Here is a tiny trained network, its code and every weight. The questions are about switching its units off for an input and a target symbol, where a switched-off unit gives its printed mean instead of its output.

import numpy as np


def w(rows, s, z=0):
    codes = np.array(rows[::2]) - 128.0
    scale = np.full(codes.shape[1], s)
    scale[-1] = z or s
    return codes * scale


def norm(h):
    return h / np.sqrt((h * h).mean(-1, keepdims=True) + 1e-5)


def f(y):
    return y / 2 * (1 + np.tanh(0.7978845608 * (y + 0.044715 * y**3)))


def softmax(a):
    e = np.exp(a - a.max(-1, keepdims=True))
    return e / e.sum(-1, keepdims=True)


def log_softmax(a):
    a = a - a.max(-1, keepdims=True)
    return a - np.log(np.exp(a).sum(-1, keepdims=True))


def net(x, mask):
    ids = ['ΓΔΠΨΩαβηξτφ'.index(c) for c in x.split()]
    T = len(ids)
    res = E[ids] + P[:T]
    u = 0
    for l in range(3):
        q, k, v = (norm(res) @ M[l].T for M in (Q, K, V))
        z = softmax(np.where(np.tri(T) > 0, q @ k.T / 2**0.5, -1e9)) @ v
        res = res + np.where(mask[u], z, O[l][:, -1]) @ O[l][:, :-1]
        u += 1
        y = f(norm(res) @ A[l][:, :-1].T + A[l][:, -1])
        res = res + np.where(mask[u : u + 4], y, B[l][:, -1]) @ B[l][:, :-1]
        u += 4
    return log_softmax(norm(res)[-1] @ U[:, :-1].T + U[:, -1])


Q, K, V, O, A, B = {}, {}, {}, {}, {}, {}
E = w([
[201,185,118,143,76,25,125,123],'Γ',
[105,99,227,17,209,104,207,156],'Δ',
[121,153,161,128,120,45,115,228],'Π',
[79,95,150,161,126,154,122,188],'Ψ',
[78,138,75,35,135,123,98,157],'Ω',
[201,165,113,160,71,216,45,120],'α',
[145,141,73,8,111,137,74,183],'β',
[181,241,79,116,144,185,213,87],'η',
[54,151,187,159,82,145,145,98],'ξ',
[89,156,3,85,145,130,96,179],'τ',
[187,108,85,84,18,165,203,139],'φ',
],0.0032)
P = w([
[146,104,90,96,166,135,97,232],'0',
[185,231,214,50,95,141,155,192],'1',
[175,208,187,76,92,140,146,164],'2',
[169,177,162,100,103,129,143,145],'3',
[97,132,95,131,128,90,110,111],'4',
[106,133,102,137,126,95,104,90],'5',
[105,132,106,131,103,101,106,63],'6',
[106,116,104,141,102,85,113,30],'7',
[91,123,96,154,107,84,113,1],'8',
[104,130,84,155,99,95,115,22],'9',
],0.0018)
Q[0] = w([
[160,113,254,207,147,150,174,170],'L0H1',
[85,150,47,51,108,128,73,149],'L0H1',
],0.0069)
K[0] = w([
[115,101,133,80,205,119,114,234],'L0H1',
[177,139,101,142,71,125,143,3],'L0H1',
],0.0062)
V[0] = w([
[170,55,129,1,40,149,234,93],'L0H1',
[203,112,92,214,5,210,131,123],'L0H1',
],0.0021)
O[0] = w([
[98,1,70,119,59,127,229,132,254],'L0H1',
[119,124,108,197,3,170,101,144,147],'L0H1',
],0.0029,0.00084)
A[0] = w([
[182,172,179,124,102,131,160,113,16],'L0N1',
[24,94,101,141,124,102,57,90,254],'L0N2',
[119,141,155,65,254,100,181,139,185],'L0N3',
[39,142,56,235,142,116,144,160,129],'L0N4',
],0.0028,0.00061)
B[0] = w([
[40,77,88,153,147,117,96,143,114],'L0N1',
[207,191,191,86,94,169,157,151,254],'L0N2',
[117,86,108,80,138,110,205,5,198],'L0N3',
[167,123,225,47,101,144,121,86,198],'L0N4',
],0.0028,0.0012)
Q[1] = w([
[122,89,185,254,167,118,165,137],'L1H1',
[88,116,176,206,210,99,159,151],'L1H1',
],0.0072)
K[1] = w([
[119,108,147,65,193,132,130,254],'L1H1',
[134,121,116,35,249,122,92,230],'L1H1',
],0.0057)
V[1] = w([
[55,254,111,125,94,243,212,40],'L1H1',
[113,79,89,84,224,255,90,177],'L1H1',
],0.0021)
O[1] = w([
[61,82,134,159,253,199,83,172,213],'L1H1',
[183,168,26,36,61,226,111,89,2],'L1H1',
],0.0026,0.0007)
A[1] = w([
[95,94,175,190,151,152,147,175,119],'L1N1',
[116,181,141,110,95,2,119,135,163],'L1N2',
[201,185,73,174,191,172,207,98,6],'L1N3',
[162,108,172,175,86,113,158,85,79],'L1N4',
],0.0051,0.0019)
B[1] = w([
[110,200,73,53,137,50,96,77,125],'L1N1',
[254,88,109,180,169,103,127,177,253],'L1N2',
[114,213,37,169,128,84,150,111,118],'L1N3',
[68,121,198,96,152,140,132,205,139],'L1N4',
],0.0043,0.0033)
Q[2] = w([
[231,113,112,195,74,77,244,51],'L2H1',
[39,50,148,207,255,105,124,161],'L2H1',
],0.0054)
K[2] = w([
[183,106,124,27,155,130,151,254],'L2H1',
[32,177,245,164,147,103,179,143],'L2H1',
],0.0051)
V[2] = w([
[86,126,251,101,107,70,175,97],'L2H1',
[134,107,63,137,120,72,236,131],'L2H1',
],0.0032)
O[2] = w([
[186,126,23,2,128,167,81,201,3],'L2H1',
[133,204,175,124,140,160,223,181,170],'L2H1',
],0.0034,0.0011)
A[2] = w([
[232,131,53,72,130,214,145,196,33],'L2N1',
[181,174,136,227,45,198,19,126,4],'L2N2',
[52,150,163,66,187,238,142,102,117],'L2N3',
[162,137,168,196,101,154,255,144,43],'L2N4',
],0.0034,0.002)
B[2] = w([
[83,127,186,215,129,58,78,1,184],'L2N1',
[254,196,156,12,149,218,135,97,221],'L2N2',
[177,91,143,184,201,146,95,134,254],'L2N3',
[103,59,5,138,125,119,18,103,195],'L2N4',
],0.0032,0.00099)
U = w([
[109,184,142,89,113,84,147,184,18],'Γ',
[135,66,122,51,211,116,225,74,111],'Δ',
[216,94,133,200,153,60,112,170,186],'Π',
[203,175,148,85,96,226,101,106,162],'Ψ',
[81,75,132,197,222,225,103,177,100],'Ω',
[116,128,158,141,76,48,101,3,60],'α',
[81,50,95,143,31,159,161,147,201],'β',
[72,228,99,195,156,116,171,90,252],'η',
[87,108,55,66,162,96,10,139,133],'ξ',
[114,119,155,174,135,148,121,91,39],'τ',
[98,168,133,92,118,109,151,177,49],'φ',
],0.0063,0.0027)

Each question gives the input, a string of symbols that net reads in full, and the target symbol t.
The units are the heads (2 rows each of Q, K, V and O) and the neurons (one row each of A and B). Each row of codes is followed by its name. A weight is (code - 128) times the scale printed after its matrix; where a second scale follows, it is the last column's (O, A, B and U).
mask holds one flag per unit, layer by layer, with each layer's heads first. A switched-off unit (its flag False) gives its mean, the last column of its rows in O or B, instead of its output. The means were averaged over made-up inputs and are rounded, as every weight is.
A unit's drop is (log p(t) with every unit on - log p(t) with that unit switched off) / (log p(t) with every unit on - log p(t) with every unit switched off).
The circuit of an input: a set's keep is (log p(t) with only the set's units on - log p(t) with every unit switched off) / (log p(t) with every unit on - log p(t) with every unit switched off). Starting from the 12 units with the biggest drops (on a tie, the unit counted first), units are removed one at a time, each time the one whose removal leaves the highest keep (on an exact tie, the one counted first), for as long as the keep stays at least 0.8.
circuit, biggest first: the units of the circuit, biggest drop first
top k neurons: the k neurons with the biggest drops, biggest first
k most important neurons of layer l: the k neurons of layer l with the biggest drops, biggest first
input Δ Ψ α ξ Ψ α β, target Ψ: circuit, biggest first => (L0H1, L2N2)
input Ψ Ψ Ω Ψ, target Ψ: circuit, biggest first => (L1H1, L0H1, L2N2)
input Ψ Ψ β β α β, target Ψ: circuit, biggest first => (L2N2, L0H1)
input τ η Ψ φ β Ψ α τ Γ β, target Π: circuit, biggest first => (L1H1, L1N2)
input β Γ β Ψ ξ Δ Γ β, target Π: circuit, biggest first => (L1H1, L0N2, L1N2, L0N4)
input Π α η, target η: circuit, biggest first => (L1N3, L1N2)
input α τ Ω Ψ, target α: circuit, biggest first => (L2H1, L1N1)
input Δ ξ ξ Ω, target ξ: top 4 neurons => (L2N1, L2N2, L1N2, L1N4)
input Ψ Ω Γ Ψ, target Ψ: circuit, biggest first => (L1H1, L0H1, L1N2)
input Δ Ω Ω Ψ, target Δ: top 2 neurons => (L0N3, L1N2)
input Γ Ψ Π Ψ, target Γ: top 2 neurons => (L1N1, L1N2)
input η Ψ Ω Ψ, target η: top 2 neurons => (L1N1, L1N2)
input Ψ Γ Δ η β β, target Ω: top 2 neurons => (L1N2, L2N3)
input η τ ξ β, target ξ: circuit, biggest first => (L1H1, L2H1, L1N2)
input Ω Ψ Ψ Π Ψ Ψ β τ Ω, target Δ: 2 most important neurons of layer 2 => (L2N1, L2N4)
input β Ψ Ω Ψ Ψ Ω τ, target η: 2 most important neurons of layer 2 => (L2N2, L2N4)
input η Ω Ω Ψ η Ψ β Ψ Ω, target Ω: top 2 neurons => (L2N3, L0N2)
input β Ψ Ω Ψ ξ ξ Ψ Ψ, target ξ: top 4 neurons => (L1N2, L1N1, L0N4, L2N2)
input α φ Γ Ψ, target α: top 2 neurons => (L1N1, L1N2)
input Ω Ψ Ψ, target Ω: 3 most important neurons of layer 2 => (L2N3, L2N2, L2N1)
input η ξ β τ, target ξ: top neuron => (L1N2)
input β τ Γ Ψ, target β: 2 most important neurons of layer 2 => (L2N4, L2N1)
input Ω Δ Δ η τ, target Ω: top 2 neurons => (L2N3, L1N2)
input Ω Δ Γ φ τ, target β: most important neuron of layer 1 => (L1N2)
input η Ψ Ψ Π Ψ Γ η τ τ, target Ω: top 2 neurons => (L2N3, L0N4)
